[128 = 0]
[182 158  94 118 152 152 144 105  80  79  82 126 116 142 143 148 108  75
 121 109 117 129 141 122 107 132 105 139 124 226] => <51>
[ 92 149  65 124 126 131 131 114 135  87 100 134 127 147 135 124 127 119
 128 113 116 137 142 176 145 130 113 138 156 252] => <55>
[102  89 128 138 152 144 143 119 154 133  97 133 146 136 130 117 114 124
 133 112 132 118 131 135 106 132 137 134 136 202] => <46>
[106 133 102 117 105 142 115 134 146  82  84 128 151 205 134 143 113 103
  95 114 115 129 136 168 141 146 112 128 126 153] => <53>
[ 98 143 111 115 104 134 120 133 135 106 121 131 136 138 130 141 123 134
 124 122 118 116 138 148 134 148 138 136 139 153] => <53>
[ 73  99  67 119 102 121 124 134 146  86 127 134  81 162 116 123 140 121
 136 152 131 109 101 107 107 139 135 130 149 252] => <39>
[ 90  70 126 115  89 148 155 153 155  70 106 127 121 175 165 132  94 103
 151 145 107 127 119  63 123 120  92 144 121 177] => <46>
[ 90 105  90 124  84 132 125 145 133  99  90 111 141 141 148 134  93 115
 115 139 115 127 132  95 141 163 130 132 124 115] => <53>
[133 116 133 129 126 152 144 130 164 129 129 144 133 148 145 123 137 141
 149 118 128 142 147 133 121 111 124 134 147 193] => <46>
[ 89 138 100 115 128 121 142 120 112 123 117 110 117 129 126 122 119 117
 123 120 140 127 130 132 112 130 120 132 149 241] => <39>
[110 172  77 119 102 117 127 130 132 137 106 116 152 134 158 139  79 127
 122 143 132 136 166 143 143 110 100 117 121 162] => <55>
[119 111 117 134 105 139 144 134 160  84 125 147 125 169 150 128 118 110
 140 115 115 140 141 134 112 105  78 142 119 208] => <46>
[ 85 110  78 112 110 145 116 135 141  96  98 128 130 137 136 143 111 140
 115 121 123 119 135 156 142 146 131 139 144 196] => <55>
[ 78 132 117 123 120 135 120 137 132 110  62 130 149 139 133 131 112 119
  91 105 115 130 129 148 126 159 108 135 129 120] => <53>
[138 192  99 116  81 141 121 132 141  27 108 151 126 185 166 152 145  92
  96  91  75 136 173 178 116 140  67 140 101 229] => <53>
[121 173  73 136 113 139 137 139 125 113 114 127 157 140 143 129 117 127
 144 116 120 134 155 168 150 134 111 123 141 192] => <55>
[ 79  74  93 130  97 113  96 131 174  33  80 158  94 146 121 124 132  94
 125 110 108 122 123 125 130 186 162 143 152 216] => <53>
[135 197  87 122 158 135 133 110  91  89  80 134 131 128 128 137 129 105
  81 100 130 132 141 153 108 154 103 117 120 252] => <51>
[152 106 112 135 163 124 153 130 142 182 104 121 136  95 114 108 101 140
 137 133 166 140 125  94 122 129 171 120 136 119] => <46>
[148 118 119 104 104 161 108 132 114  23 111 141 112 169 158 152 144 102
 124 111  87 106 139 152 123 130  89 138 127 186] => <51>
[ 77 144  98 127  97 132 131 138 132 120  78 133 151 149 136 125  91 111
 105 119 121 136 130 133 137 147 124 118 123 116] => <53>
[ 68 141  91 103  94 125 132 125 120  95 131 125 101 166 146 126 118 128
  78 141 134 112 125 149  94 121 125 143 125 232] => <39>
[ 41 158  68 121  96 119 155 142 116 116  97 109 135 169 131 134  69 110
  75 138 141  95 133  93  92 138 108 137 140 252] => <39>
[ 96  63 137 137 163 130 139 139 191 146 104 139 132 103 106 104 122 148
 252 112 139 151 108 129 112 152 180 136 149 155] => <46>
[ 84 156  79 108  77 140 128 143 113  90 122 119 145 173 174 147  83 121
 123 159 114  99 144 129 134 124  86 135 131 211] => <55>
[110 115  91 134 140 146 160 143 158 143  97 119 142 152 141 113  95 125
 156 133 130 135 141 129 138 122 126 130 156 217] => <46>
[ 18 138  67 105  57 140 152 164  95 123 101  93 172 186 164 139  37 125
 110 183 116  87 134  66   4 129 100 128 135 102] => <55>
[ 66 119  97 112 128 133 139 122 130 121 128 131 100 150 120 123 134 136
 141 143 133  90 120 133  92 128 156 123 145 252] => <39>
[102 113 132 121 100 155 120 123 164 104 124 135 126 176 154 124 117 121
 135 118 111 124 146 140 106  96  96 144 126 228] => <46>
[ 60 155  81 115 123 122 141 116 123 119 112 116 127 135 122 128 160 128
 110 120 141 127 142 135 107 130 139 128 159 244] => <39>

[117 116 131 135 147  99 133 122 124 154 168 137  61  94 125 133 123 138
 215 145 125 106 175 121 157 122 122 105 126 133] => (88)
[126 128 126 127 122 142 118 119 129 123 124 146 122 120 120 122 123 126
 122 128 105 132 156 131 168 134 133 127 137 142] => (91)
[ 96 140 128 119 103 123 163 144 124 119 124 170 140 140 124 125 131 147
  63 121 114 135 141 187 151 141 119 124 146 169] => (76)
[103 139 143 137 117 117 123 116 124 148 141 106  31  69 129 128 137 134
 135 143 116 124 117 131 196 131 121 106 148 149] => (83)
[127 136 109 128 131 133 108 133 127 125 133 129 149 148 127 136 129 139
 153 121  94 127 189 137 130 124 124 123 134 151] => (75)
[134 128 135 121 113 157 172 143 132 117 128 143 189 181 128 122 118 131
 108 119 117 123 136 140 145 145 135 148 150 139] => (76)
[143 128 110 112 134 126 125 132 124 119 153 126 188 192 128 129 121 135
 142 119 132 125 181 139  99 112 132 115 115 141] => (75)
[105 134 131 130 142 128 119 122 126 151 152 130  88  97 127 136 140 132
 153 140 104 114 160 140 159 126 118 107 134 144] => (88)
[130 116  99 118 167 145 121 138 131 128 173 142 191 208 127 139 134 145
 185 123 102 118 248 154  96 126 122 122 116 139] => (75)
[113 127 103 129 138 113 136 144 123 129 162 144 165 241 125 138 126 148
 145 126 113 117 192 154 112 128 121 111 128 166] => (75)
[122  98 129 142 161 150 132 109 134 159 171 121  81 123 128 135 131 122
 215 144  82 106 194  94 191 133 131 107 139 119] => (83)
[126 134 106 154 129 130  96 120 140 153 110 126  89  19 131 155 132 129
 168 135  57 114 136 117 167 126 130 130 159 135] => (88)
[112 128 135 106 138 117 119 111 120 129 161 128  79 132 118 112 126 128
 108 127 169 145 133 138 132 119 124  95  99 132] => (83)
[121 137 149 127 114 139 167 127 135 126 109 134 141 142 128 121 123 121
  75 125 145 124  71 128 148 139 129 140 140 123] => (76)
[124 132 108 143 122 150  88 121 129 119 109 137 114 121 118 127 132 128
 143 131 106 129 165 127 163 128 127 127 131 135] => (91)
[108 138 103 133 136 127  96 122 135 126 124 142  97  90 121 137 140 135
 128 135  99 130 179 147 151 128 126 118 135 149] => (91)
[117 131 114 133 126 129 107 125 127 120 120 142 110 118 120 129 133 129
 134 131 140 131 146 137 137 124 128 118 127 138] => (91)
[120 138 152 110 145 112 146 122 125 148 163 132  69  52 124 121 138 137
 158 118 145 126 158 153 141 127 123 110 115 119] => (83)
[114 129 124 134 118 108 112 131 112 135 142 115  78 118 129 129 126 128
 161 143 150 120 102 119 147 118 122 111 130 139] => (83)

[108 128 123 159 124 130 163 119 141 132 116 117 124 112 109 129 131 127
 148 128 166 115  83 158 128 129 115 140 118 105] => (10)
[128 181 142 117 102 133 152 130 127  99 114 117 117 137 137 131 152 105
 132 137 168 115 135 101 115 125 125 153 133 137] => (10)
[143  49 120 140 110 116 140 108 118 126 113 102 109 154 109 143 113 148
 107 106 124 128 146 160 106 114 111 118 124 109] => (5)
[132  48 123 132 126 128 124 160 133 166 130 121 144 119 109 114 133 114
 130 130  97 142 143 138 132 122 130 128 102 144] => (10)
[118 115 113 118 134 142 128 149 159 152 148 117 130 108 118 114 116 144
 155 134 151 137  81 138 147 128 145 132 134 126] => (10)
[129 103 136 122 110 125 146 157 131 143 134 125 122 136 130 119 147  96
 131 132 126 126 141 104 122 124 136 131 114 145] => (10)
[101 133 113 146 127 126 168  98 115  87 105 109 127 127 127 126 124 130
 137 137 154 122 116 153 116 126 117 123 130 103] => (10)
[131 106 134 117 131 143 131 141 126 128 125 130 143 113 130 121 125 122
 123 148 116 142 134  94 129 123 129 127 123 141] => (10)
[142 108 139 114 106 134 130 148 149 110 154 110 119 135 132 123  97 138
 124 129 156 153 115 124 140 113 142 118 147 123] => (5)
[100 122 112 149 125 122 171  98 121 106 100 110 129 122  99 140 130 123
 144 129 150 118 108 163 115 127 115 125 119 117] => (10)
[123  90 115 136 109 117 145 162 165 172 138 121 131 108  75 113 134 128
 161 127 153 121  91 156 149 128 132 167 114 140] => (10)
[118  65 108 148 129 123 149 158 147 165 136 117 140 104  87 131 123 134
 148 126 124 139 106 167 137 128 128 128 116 128] => (10)
[128 102 135 124  97 127 138 145 143 120 160 105 108 141 134 120 111 125
 131 130 150 127 125 133 142 119 143 127 128 124] => (5)
[117 132 118 136 122 128 165 103 108 101 109 110 131 136 119 137 134 106
 132 136 142 126 135 116 103 127 115 129 126 122] => (10)
[109 145 130 144 113 116 178 115 131 115 106 117 130 117  95 127 135 112
 155 122 170 106 110 145 123 128 111 152 115 114] => (10)
[106 142 128 137 108 122 133 152 107 154 131 138 127 145 124 127 151 108
 129 125 122 116 131 122 106 135 137 150 114 134] => (5)
[110 153 117 140 119 119 160 110 136 108 116 117 124 115 111 140 123 128
 148 128 167 118  98 148 126 123 115 138 128 109] => (10)
[119  34 113 143 131 122 146 112 120 117 136  96 136 131 111 125 104 132
 119 126 103 138 143 137 130 111 131  87 122 115] => (5)
[116  48 115 141 120 130 148 155 141 174 135 115 147 106  97 122 124 127
 147 125 114 136 113 146 140 126 135 129 113 144] => (10)
[102  54 136 147 115 124 155 139 127 142 139 111 135 131 112 121 115 111
 131 122 117 126 143 138 125 120 131 101 118 123] => (5)
[156 110 130 122 110 127 123 114 130 126 132 115  94 163 136 139 117 147
 110 121 171 130 121 131 111 124 134 145 143 122] => (5)
[122 137 126 134 130 124 118 143 107 146 124 134 121 143 133 134 137 134
 118 119 116 131 116 122 109 136 130 136 129 124] => (5)
[147 101 125 135 117 119 123 106 118 134 121 115  90 158 121 122 122 151
 103 118 128 132 134 139 106 128 120 136 134 116] => (5)
[112  87 130 129 114 134 137 135 141 121 155 108 132 127 127 116 111 120
 131 137 134 119 118 110 140 119 146 105 132 122] => (5)
[154  69 130 134 133 118 138 105 120 129 119 106 111 157 112 145 119 149
 107 109 127 127 136 151 112 120 117 124 131 116] => (5)
[112 102 108 144 111 120 163 153 156 165 129 113 125 112  93 114 132 125
 159 130 168 120  97 167 133 128 129 153 112 133] => (10)
[109 120 147 128  88 110 160 188 165 146 175 117 121 127 108 102 144  71
 157 115 152  99 132 129 152 124 152 161 109 135] => (5)
[109 141 126 126 112 124 132 143 116 159 128 131 122 136 127 130 159 116
 125 119 124 120 129 119 108 142 139 148 118 131] => (5)
[133  84 137 125 109 124 148 165 137 155 128 134 136 119 112 118 150  92
 130 125 111 127 150 120 126 125 128 156 101 154] => (10)
[146 120 122 117 117 131 110 111 122 123 136 114  98 156 147 140 108 155
 102 135 141 136 122 116 113 124 139 131 152 119] => (5)
[127 127 129 117 119 138 147 126 120 122 121 129 130 126 127 130 136 107
 130 142 131 128 135 103 132 121 127 142 119 136] => (10)
[ 87  79 118 150 132 121 148 136 108 145 122 126 157 122 104 125 138 101
 114 117  94 129 152 136 118 140 136 112 102 123] => (5)
[121  91 114 128 138 137 137 154 136 155 136 120 143  97 109 119 119 146
 151 138 141 139  88 146 140 121 133 124 127 116] => (10)
[118  90 123 144 142 132 155  80  94  86  97 115 141 137 127 140 123 123
 121 137 114 137 148 122  94 121 111  99 127 118] => (10)
[ 91 125 115 142 121 123 139 150 115 153 127 131 140 133 121 127 153 108
 127 119 114 119 137 117 105 136 137 136 112 133] => (5)
[143  70 126 155 115 125 129 106 113 118 122 105 108 151 126 146 102 150
 107 119 129 137 131 143 117 110 124 110 133 114] => (5)
[137  77 128 129 111 135 135 121 141 109 141  96 101 152 130 135  97 142
 110 127 135 132 129 134 118 118 138 124 138 113] => (5)
[141 113 124 133 104 113 147 111 119 138 118 125  99 155 130 136 144 135
 106 104 135 117 134 146 104 132 126 163 120 129] => (5)
[124  97 141 120 106 140 136 155 145 109 166 110 114 144 147 124  98 134
 128 142 154 132 115 101 138 118 156 104 151 128] => (5)
[114  98 143 124 100 115 148 162 153 146 161 113 128 125 115 109 127 100
 147 116 146 113 128 123 146  99 138 136 118 137] => (5)
[ 98  94 131 130 121 133 143 149 137 120 156 106 137 136 134  98 112 117
 131 150 123 132 126 106 134 118 145 102 133 131] => (5)
[142 132 118 119 110 121 115 122 126 129 138 133  97 158 147 141 102 157
 106 130 143 127 121 122 112 129 137 144 149 120] => (5)
[131  39 123 148 109 118 154 148 125 171 120 119 149 124  99 118 146  90
 136 121  91 135 158 145 113 122 122 135  94 148] => (10)
[128 134 127 134 117 125 115 126 116 146 120 128 114 128 131 137 138 125
 114 119 127 118 128 131 101 136 130 149 127 123] => (5)
[125  59 108 134 129 132 143 142 153 173 134 120 141 108 108 119 129 128
 144 128 115 142 108 147 136 123 137 142 116 141] => (10)
[102 163 101 137 128 129 168 120 139 102 114 119 124 124 116 127 132 124
 149 138 177 114  91 141 132 126 121 139 133 110] => (10)

[113 142 134 142 134 116 166 122 143 125 127 118 167 145 128  89 140 136
 143 133 110 131 222 121 183 154 107  98 140 158] => <90>
[ 30 153 126 126 147 123  96 135 191 119 123 111 117 127  92  77 138  70
 156 174 138 125 186 156 227 160  97  90 159 110] => <86>
[121 130 145 161 137 118 183 149 168 149 148 128 141 150 103  48 147  96
 167 132 127 127 210 127 214 165 132 101 111 165] => <90>
[ 74 148 114 119 126  66 132 117 249 182 115 106 124 148 121 116 149 138
 127 124 116 123 177 134 119 142 147 119 134  89] => <90>
[105 126 148 152 129 136 163 136  96 133 127 116 159 155 123  84 184 129
 135 139 133 140 254 122 168 170 133  91 120 144] => <90>
[138 134 113 131 141 144 109 130  91 105 128 123 163 146 117  95 146 118
 130 121 129 134 139 128 164 149 127 127 118 105] => <90>
[ 68 134 136 143 145 108  98 131 120 118 131 106 130 172  82 118 152 138
 105 119 111 116  73 129  90 107 118 170 129 140] => <80>
